Below are the code and all the weights of a small trained network. Each question names an input and a class and asks about switching units off, where a switched-off unit gives its printed mean instead of its output.

import numpy as np


def w(rows, s, z=0):
    codes = np.array(rows[::2]) - 128.0
    scale = np.full(codes.shape[1], s)
    scale[-1] = z or s
    return codes * scale


def norm(h):
    return h / np.sqrt((h * h).mean(-1, keepdims=True) + 1e-5)


def f(y):
    return np.maximum(y, 0)


def log_softmax(a):
    a = a - a.max(-1, keepdims=True)
    return a - np.log(np.exp(a).sum(-1, keepdims=True))


def net(x, mask):
    res = np.array(x, float).reshape(1, 6) / 4 @ E
    u = 0
    for l in range(2):
        y = f(norm(res) @ A[l][:, :-1].T + A[l][:, -1])
        res = res + np.where(mask[u : u + 8], y, B[l][:, -1]) @ B[l][:, :-1]
        u += 8
    return log_softmax(norm(res)[-1] @ U[:, :-1].T + U[:, -1])


A, B = {}, {}
E = w([
[123,81,31,71,171,96,47,126],'x0',
[128,132,127,123,131,124,127,130],'x1',
[164,112,84,125,190,131,212,250],'x2',
[126,126,129,126,123,126,126,130],'x3',
[215,54,148,61,96,148,166,82],'x4',
[123,124,129,128,127,136,130,125],'x5',
],0.0016)
A[0] = w([
[149,117,185,185,128,123,180,169,78],'0.n1',
[89,222,116,162,145,134,132,185,12],'0.n2',
[105,94,79,138,205,133,165,224,38],'0.n3',
[42,188,109,152,119,123,71,169,88],'0.n4',
[250,81,140,59,42,179,191,91,75],'0.n5',
[186,165,194,182,79,79,200,165,16],'0.n6',
[92,191,120,149,115,150,122,160,25],'0.n7',
[137,156,218,191,87,100,162,128,30],'0.n8',
],0.0023,0.0011)
B[0] = w([
[102,170,81,61,155,190,126,127,184],'0.n1',
[119,43,179,170,162,98,133,128,179],'0.n2',
[199,193,153,118,6,91,145,132,216],'0.n3',
[161,33,170,155,142,112,153,104,193],'0.n4',
[105,43,202,217,220,50,111,148,252],'0.n5',
[75,133,67,72,180,236,172,96,190],'0.n6',
[128,66,178,166,159,100,117,126,154],'0.n7',
[56,146,88,65,155,217,136,72,184],'0.n8',
],0.0026,0.0023)
A[1] = w([
[165,84,37,81,160,55,57,130,141],'1.n1',
[137,130,5,73,140,95,64,135,10],'1.n2',
[178,155,88,102,99,135,161,178,44],'1.n3',
[194,132,106,117,162,165,237,211,177],'1.n4',
[24,246,106,245,162,91,78,174,175],'1.n5',
[103,156,176,132,27,158,76,17,109],'1.n6',
[127,210,194,141,97,185,184,92,107],'1.n7',
[103,101,143,134,92,121,14,35,149],'1.n8',
],0.003,0.0011)
B[1] = w([
[71,179,175,176,130,224,198,92,216],'1.n1',
[64,150,181,108,117,232,187,96,171],'1.n2',
[123,195,125,168,94,73,60,154,162],'1.n3',
[108,195,91,140,61,62,2,93,254],'1.n4',
[245,3,186,53,123,119,155,53,213],'1.n5',
[174,205,46,137,123,68,110,236,224],'1.n6',
[75,93,48,84,156,179,99,114,191],'1.n7',
[139,159,105,139,128,102,163,223,243],'1.n8',
],0.003,0.0033)
U = w([
[158,218,78,137,82,46,89,180,254],'0',
[59,156,114,104,142,254,166,94,60],'1',
[171,22,191,145,157,70,131,102,47],'2',
],0.0071,0.0007)

Each question gives the input, the list of numbers given to net, and the class t.
The units are the neurons (one row each of A and B). Each row of codes is followed by its name. A weight is (code - 128) times the scale printed after its matrix; where a second scale follows, it is the last column's (A, B and U).
mask holds one flag per neuron, layer by layer. A switched-off neuron (its flag False) gives its mean, the last column of its row in B, instead of its output. The means were averaged over made-up inputs and are rounded, as every weight is.
A unit's drop is (log p(t) with every unit on - log p(t) with that unit switched off) / (log p(t) with every unit on - log p(t) with every unit switched off).
The circuit of an input: a set's keep is (log p(t) with only the set's units on - log p(t) with every unit switched off) / (log p(t) with every unit on - log p(t) with every unit switched off). Starting from the 12 units with the biggest drops (on a tie, the unit counted first), units are removed one at a time, each time the one whose removal leaves the highest keep (on an exact tie, the one counted first), for as long as the keep stays at least 0.8.
units of the circuit, in order: the units of the circuit, biggest drop first
k most important neurons: the k neurons with the biggest drops, biggest first
drop of u: that unit's drop, to one decimal
input [-6,-4,-2,-8,-8,-3], class 2: units of the circuit, in order	1.n5
input [-7,1,-7,-4,4,5], class 0: 2 most important neurons	1.n6, 1.n1
input [-7,-2,-7,-1,5,5], class 0: 3 most important neurons	1.n6, 1.n1, 1.n2
input [-7,5,-4,-2,-8,4], class 2: 2 most important neurons	1.n5, 1.n1
input [-1,7,-5,-8,-7,6], class 2: 2 most important neurons	1.n5, 1.n4
input [2,-3,4,-3,-5,5], class 2: 4 most important neurons	1.n5, 1.n6, 0.n2, 1.n8
input [-7,-4,8,5,6,-7], class 0: 3 most important neurons	1.n4, 1.n1, 1.n5
input [6,6,-2,-4,-6,-7], class 1: 3 most important neurons	1.n1, 1.n2, 0.n5
input [-2,5,1,-4,1,7], class 1: drop of 0.n6	0.1
input [5,0,-2,0,-8,-7], class 2: drop of 1.n5	0.4
input [6,-5,4,2,-5,8], class 1: drop of 1.n1	0.8
